Below are the code and all the weights of a small trained network. Each question names an input and a class and asks about switching units off, where a switched-off unit gives its printed mean instead of its output.

import numpy as np


def w(rows, s, z=0):
    codes = np.array(rows[::2]) - 128.0
    scale = np.full(codes.shape[1], s)
    scale[-1] = z or s
    return codes * scale


def f(y):
    return np.maximum(y, 0)


def log_softmax(a):
    a = a - a.max(-1, keepdims=True)
    return a - np.log(np.exp(a).sum(-1, keepdims=True))


def net(x, mask):
    res = np.array(x, float).reshape(1, 7) / 4 @ E
    y = f(res @ A[0][:, :-1].T + A[0][:, -1])
    res = res + np.where(mask, y, B[0][:, -1]) @ B[0][:, :-1]
    return log_softmax(res[-1] @ U[:, :-1].T + U[:, -1])


A, B = {}, {}
E = w([
[97,168,110,146,129,143,103,166,128,106],'x0',
[123,135,128,128,124,131,129,126,130,121],'x1',
[112,150,122,136,119,139,121,137,131,115],'x2',
[118,138,120,135,130,133,118,143,130,124],'x3',
[152,150,198,175,233,140,50,51,247,99],'x4',
[57,107,69,13,163,187,39,40,86,185],'x5',
[45,6,214,189,184,230,105,119,78,63],'x6',
],0.011)
A[0] = w([
[72,43,164,204,137,227,181,126,31,107,104],'neuron 1',
[74,64,226,187,187,163,87,96,168,92,35],'neuron 2',
[164,156,194,213,118,38,192,187,219,83,246],'neuron 3',
[86,52,196,201,147,147,173,148,63,70,131],'neuron 4',
[187,122,187,254,62,100,246,211,112,99,253],'neuron 5',
[73,65,122,65,177,230,77,97,53,133,61],'neuron 6',
[85,133,66,33,150,168,16,43,75,180,142],'neuron 7',
[62,98,237,175,190,179,91,96,196,125,69],'neuron 8',
[151,157,141,137,211,171,33,60,218,135,120],'neuron 9',
[207,152,187,223,177,85,133,116,244,54,122],'neuron 10',
[46,39,167,73,140,179,96,121,37,58,82],'neuron 11',
[125,83,229,176,208,187,63,94,177,83,36],'neuron 12',
[91,128,81,57,90,119,104,141,5,190,166],'neuron 13',
[152,197,172,128,194,111,80,76,226,129,95],'neuron 14',
],0.0085,0.0069)
B[0] = w([
[129,84,212,198,209,244,58,131,69,77,202],'neuron 1',
[84,149,31,83,59,50,201,182,12,16,193],'neuron 2',
[245,59,176,110,97,133,114,245,179,66,238],'neuron 3',
[106,153,197,177,208,164,127,107,2,109,199],'neuron 4',
[191,188,200,157,147,138,165,209,9,150,251],'neuron 5',
[185,25,94,100,98,160,66,123,220,80,191],'neuron 6',
[43,101,47,58,128,57,120,26,191,197,217],'neuron 7',
[128,146,69,89,58,100,213,185,136,96,194],'neuron 8',
[78,164,143,41,177,71,105,113,227,170,202],'neuron 9',
[234,79,187,165,121,185,48,190,249,70,218],'neuron 10',
[173,28,82,169,53,199,34,148,213,69,192],'neuron 11',
[134,191,47,58,17,59,238,174,85,109,198],'neuron 12',
[147,46,37,119,70,148,155,133,124,55,199],'neuron 13',
[76,94,181,100,189,174,33,50,237,181,192],'neuron 14',
],0.0084,0.024)
U = w([
[159,183,112,106,60,79,207,216,73,116,253],'0',
[149,36,146,155,137,210,32,141,210,95,68],'1',
[52,122,6,72,55,79,182,89,85,124,181],'2',
[42,163,153,73,208,105,45,50,196,207,1],'3',
[100,122,206,216,201,215,91,126,28,116,66],'4',
],0.011,0.0065)

Each question gives the input, the list of numbers given to net, and the class t.
The units are the neurons (one row each of A and B). Each row of codes is followed by its name. A weight is (code - 128) times the scale printed after its matrix; where a second scale follows, it is the last column's (A, B and U).
mask holds one flag per neuron, in row order. A switched-off neuron (its flag False) gives its mean, the last column of its row in B, instead of its output. The means were averaged over made-up inputs and are rounded, as every weight is.
A unit's drop is (log p(t) with every unit on - log p(t) with that unit switched off) / (log p(t) with every unit on - log p(t) with every unit switched off).
most important unit: the unit with the biggest drop
top k neurons: the k neurons with the biggest drops, biggest first
drop of u: that unit's drop, to one decimal
input [-1,-1,-7,6,0,-8,0], class 0: most important unit -> neuron 5
input [8,1,-2,-8,5,-5,1], class 0: top 2 neurons -> (neuron 12; neuron 2)
input [4,-2,-3,6,0,0,2], class 4: top 2 neurons -> (neuron 10; neuron 3)
input [-7,5,6,-7,0,-5,6], class 4: top 2 neurons -> (neuron 1; neuron 4)
input [5,7,-8,-4,0,0,-1], class 0: top 3 neurons -> (neuron 10; neuron 1; neuron 14)
input [3,-4,6,-2,6,2,8], class 2: top 2 neurons -> (neuron 12; neuron 2)
input [8,5,-7,-5,0,-2,0], class 0: top 4 neurons -> (neuron 1; neuron 14; neuron 11; neuron 6)
input [5,-6,4,-5,8,1,-8], class 3: top 3 neurons -> (neuron 9; neuron 14; neuron 11)
input [-2,-8,6,-6,2,3,8], class 2: top 2 neurons -> (neuron 2; neuron 12)
input [2,7,-5,-8,5,-5,2], class 0: drop of neuron 12 -> 0.2
input [-7,-6,-1,-2,6,-7,2], class 0: drop of neuron 12 -> 0.4
input [0,-2,-2,-1,-2,1,-7], class 2: drop of neuron 5 -> 0.5
